Below is a small trained network, with its code and all its weights. Each question gives an input and a class and asks what happens when units are switched off, that is, made to give their printed mean instead of their output.

import numpy as np


def w(rows, s, z=0):
    codes = np.array(rows[::2]) - 128.0
    scale = np.full(codes.shape[1], s)
    scale[-1] = z or s
    return codes * scale


def f(y):
    return np.maximum(y, 0)


def log_softmax(a):
    a = a - a.max(-1, keepdims=True)
    return a - np.log(np.exp(a).sum(-1, keepdims=True))


def net(x, mask):
    res = np.array(x, float).reshape(1, 4) / 4 @ E
    y = f(res @ A[0][:, :-1].T + A[0][:, -1])
    res = res + np.where(mask, y, B[0][:, -1]) @ B[0][:, :-1]
    return log_softmax(res[-1] @ U[:, :-1].T + U[:, -1])


A, B = {}, {}
E = w([
[108,231,86],'x0',
[104,140,127],'x1',
[96,225,254],'x2',
[2,100,143],'x3',
],0.0086)
A[0] = w([
[37,135,56,244],'neuron 1',
[149,174,127,83],'neuron 2',
[97,91,104,74],'neuron 3',
[89,76,194,52],'neuron 4',
[139,151,138,134],'neuron 5',
[165,125,63,137],'neuron 6',
[142,69,101,169],'neuron 7',
[93,136,142,141],'neuron 8',
[124,133,71,154],'neuron 9',
[71,166,107,209],'neuron 10',
[128,79,49,255],'neuron 11',
[217,74,68,222],'neuron 12',
[72,136,105,168],'neuron 13',
[112,103,250,72],'neuron 14',
[148,122,136,163],'neuron 15',
[76,189,190,214],'neuron 16',
[158,169,102,108],'neuron 17',
[140,95,93,231],'neuron 18',
[143,136,88,115],'neuron 19',
[147,169,142,102],'neuron 20',
[146,160,166,167],'neuron 21',
[97,87,124,150],'neuron 22',
[105,75,95,74],'neuron 23',
[90,135,108,130],'neuron 24',
[145,119,60,248],'neuron 25',
[120,168,139,123],'neuron 26',
[142,156,137,76],'neuron 27',
[192,77,169,234],'neuron 28',
[130,75,127,86],'neuron 29',
],0.016,0.0047)
B[0] = w([
[92,152,173,218],'neuron 1',
[149,55,110,152],'neuron 2',
[89,53,163,162],'neuron 3',
[135,116,62,188],'neuron 4',
[176,62,140,147],'neuron 5',
[104,172,78,191],'neuron 6',
[71,138,131,200],'neuron 7',
[154,145,127,164],'neuron 8',
[76,203,114,172],'neuron 9',
[166,160,121,188],'neuron 10',
[31,140,146,240],'neuron 11',
[113,171,139,254],'neuron 12',
[122,161,152,176],'neuron 13',
[152,255,57,216],'neuron 14',
[154,161,144,149],'neuron 15',
[193,110,104,237],'neuron 16',
[117,78,51,158],'neuron 17',
[56,159,150,198],'neuron 18',
[132,169,74,157],'neuron 19',
[192,49,91,155],'neuron 20',
[194,83,140,173],'neuron 21',
[85,92,112,176],'neuron 22',
[79,77,163,177],'neuron 23',
[140,153,170,155],'neuron 24',
[66,185,121,210],'neuron 25',
[175,98,130,159],'neuron 26',
[123,64,126,142],'neuron 27',
[109,177,174,207],'neuron 28',
[128,93,165,166],'neuron 29',
],0.0089,0.013)
U = w([
[91,166,143,126],'0',
[121,164,29,253],'1',
[229,159,254,162],'2',
[196,34,51,61],'3',
[73,48,176,5],'4',
],0.0099,0.0037)

Each question gives the input, the list of numbers given to net, and the class t.
The units are the neurons (one row each of A and B). Each row of codes is followed by its name. A weight is (code - 128) times the scale printed after its matrix; where a second scale follows, it is the last column's (A, B and U).
mask holds one flag per neuron, in row order. A switched-off neuron (its flag False) gives its mean, the last column of its row in B, instead of its output. The means were averaged over made-up inputs and are rounded, as every weight is.
A unit's drop is (log p(t) with every unit on - log p(t) with that unit switched off) / (log p(t) with every unit on - log p(t) with every unit switched off).
The circuit of an input: a set's keep is (log p(t) with only the set's units on - log p(t) with every unit switched off) / (log p(t) with every unit on - log p(t) with every unit switched off). Starting from the 12 units with the biggest drops (on a tie, the unit counted first), units are removed one at a time, each time the one whose removal leaves the highest keep (on an exact tie, the one counted first), for as long as the keep stays at least 0.8.
circuit, biggest first: the units of the circuit, biggest drop first
unit that matters most: the unit with the biggest drop
k most important neurons: the k neurons with the biggest drops, biggest first
drop of u: that unit's drop, to one decimal
input [-5,-8,5,4], class 1: circuit, biggest first	neuron 14; neuron 4
input [-5,-1,1,-4], class 2: unit that matters most	neuron 11
input [-4,-7,1,-5], class 2: circuit, biggest first	neuron 11; neuron 28; neuron 4
input [-3,-7,2,4], class 1: circuit, biggest first	neuron 14; neuron 4; neuron 11
input [7,-4,-3,4], class 0: 2 most important neurons	neuron 1; neuron 14
input [-2,-4,3,3], class 1: circuit, biggest first	neuron 14; neuron 4; neuron 1
input [-1,8,7,4], class 1: 4 most important neurons	neuron 14; neuron 4; neuron 28; neuron 29
input [-1,-1,5,5], class 1: 3 most important neurons	neuron 14; neuron 4; neuron 28
input [-2,-1,8,2], class 1: drop of neuron 28	0.2
input [-2,0,3,3], class 1: drop of neuron 1	0.1
input [-1,-2,-7,3], class 4: drop of neuron 3	0.3
